Below is a small trained network, with its code and all its weights. Each question gives an input and a target symbol and asks what happens when units are switched off, that is, made to give their printed mean instead of their output.

import numpy as np


def w(rows, s, z=0):
    codes = np.array(rows[::2]) - 128.0
    scale = np.full(codes.shape[1], s)
    scale[-1] = z or s
    return codes * scale


def f(y):
    return y / 2 * (1 + np.tanh(0.7978845608 * (y + 0.044715 * y**3)))


def softmax(a):
    e = np.exp(a - a.max(-1, keepdims=True))
    return e / e.sum(-1, keepdims=True)


def log_softmax(a):
    a = a - a.max(-1, keepdims=True)
    return a - np.log(np.exp(a).sum(-1, keepdims=True))


def net(x, mask):
    ids = ['ΠΨΩβεζθξφ'.index(c) for c in x.split()]
    T = len(ids)
    res = E[ids] + P[:T]
    r = res
    for j in range(3):
        rows = slice(3 * j, 3 * j + 3)
        q, k, v = (r @ M[0][rows].T for M in (Q, K, V))
        z = softmax(np.where(np.tri(T) > 0, q @ k.T / 3**0.5, -1e9)) @ v
        o = O[0][rows]
        res = res + np.where(mask[j], z, o[:, -1]) @ o[:, :-1]
    y = f(res @ A[0][:, :-1].T + A[0][:, -1])
    res = res + np.where(mask[3:11], y, B[0][:, -1]) @ B[0][:, :-1]
    return log_softmax(res[-1] @ U[:, :-1].T + U[:, -1])


Q, K, V, O, A, B = {}, {}, {}, {}, {}, {}
E = w([
[151,203,68],'Π',
[63,70,2],'Ψ',
[162,82,181],'Ω',
[124,158,80],'β',
[86,122,195],'ε',
[197,103,92],'ζ',
[55,168,160],'θ',
[106,47,147],'ξ',
[213,164,142],'φ',
],0.025)
P = w([
[58,4,97],'0',
[43,72,74],'1',
[52,81,61],'2',
[63,96,45],'3',
[62,102,43],'4',
[65,105,39],'5',
[70,114,28],'6',
],0.004)
Q[0] = w([
[113,99,164],'h0',
[91,149,189],'h0',
[84,193,191],'h0',
[179,117,132],'h1',
[3,229,171],'h1',
[54,139,138],'h1',
[110,178,147],'h2',
[134,118,38],'h2',
[20,106,26],'h2',
],0.014)
K[0] = w([
[143,89,207],'h0',
[198,189,228],'h0',
[128,240,241],'h0',
[103,135,129],'h1',
[118,181,205],'h1',
[82,146,187],'h1',
[155,202,139],'h2',
[151,126,9],'h2',
[44,70,59],'h2',
],0.013)
V[0] = w([
[157,54,116],'h0',
[83,140,51],'h0',
[128,177,129],'h0',
[54,109,93],'h1',
[119,182,115],'h1',
[121,106,94],'h1',
[138,146,11],'h2',
[99,47,96],'h2',
[146,116,118],'h2',
],0.012)
O[0] = w([
[126,39,162,215],'h0',
[96,14,99,238],'h0',
[86,185,141,76],'h0',
[95,185,108,193],'h1',
[109,127,152,99],'h1',
[90,253,190,189],'h1',
[209,154,94,254],'h2',
[92,98,39,206],'h2',
[167,144,163,148],'h2',
],0.0056,0.0063)
A[0] = w([
[179,190,185,22],'n0',
[130,10,66,1],'n1',
[43,109,207,99],'n2',
[191,232,152,81],'n3',
[97,51,249,82],'n4',
[86,207,113,236],'n5',
[55,147,135,90],'n6',
[32,41,176,127],'n7',
],0.011,0.005)
B[0] = w([
[37,171,104,152],'n0',
[114,160,199,253],'n1',
[49,139,7,186],'n2',
[152,165,124,177],'n3',
[78,62,95,183],'n4',
[196,119,76,177],'n5',
[167,205,167,155],'n6',
[178,198,176,214],'n7',
],0.011,0.012)
U = w([
[128,174,132,7],'Π',
[152,60,92,225],'Ψ',
[105,123,204,219],'Ω',
[226,62,187,232],'β',
[205,186,230,103],'ε',
[93,6,128,148],'ζ',
[205,119,97,1],'θ',
[81,109,112,95],'ξ',
[129,107,154,191],'φ',
],0.016,0.0085)

Each question gives the input, a string of symbols that net reads in full, and the target symbol t.
The units are the heads (3 rows each of Q, K, V and O) and the neurons (one row each of A and B). Each row of codes is followed by its name. A weight is (code - 128) times the scale printed after its matrix; where a second scale follows, it is the last column's (O, A, B and U).
mask holds one flag per unit, heads first, then neurons. A switched-off unit (its flag False) gives its mean, the last column of its rows in O or B, instead of its output. The means were averaged over made-up inputs and are rounded, as every weight is.
A unit's drop is (log p(t) with every unit on - log p(t) with that unit switched off) / (log p(t) with every unit on - log p(t) with every unit switched off).
The circuit of an input: a set's keep is (log p(t) with only the set's units on - log p(t) with every unit switched off) / (log p(t) with every unit on - log p(t) with every unit switched off). Starting from all 11 units, units are removed one at a time, each time the one whose removal leaves the highest keep (on an exact tie, the one counted first), for as long as the keep stays at least 0.8.
circuit, biggest first: the units of the circuit, biggest drop first
k most important neurons: the k neurons with the biggest drops, biggest first
which heads matter: for each layer, one digit per head in row order, 1 if its drop is at least 0.15 and else 0, layers parted by /
drop of u: that unit's drop, to one decimal
input β ζ ζ θ Ω θ, target Π: circuit, biggest first -> n2, n6, h2, h0
input φ ζ Ψ β φ φ, target β: most important neuron -> n2
input Π Ω φ Π, target θ: 2 most important neurons -> n1, n5
input ξ φ ξ φ ζ ζ Π, target θ: circuit, biggest first -> n1, n5
input φ φ Ω, target ζ: which heads matter -> 001
input ζ Π ζ, target β: circuit, biggest first -> n2, n0
input ε ζ Π φ φ φ ξ, target Ω: circuit, biggest first -> n7, n1, n4, n5
input φ β Ψ ζ β β, target ζ: 4 most important neurons -> n7, n6, n3, n5
input Ψ Ω β, target ζ: 3 most important neurons -> n7, n6, n3
input Π ξ Ω, target ζ: drop of h2 -> 0.2
input ξ φ ε, target ξ: drop of n2 -> 1.4
input ζ β ζ, target β: drop of n2 -> 0.4
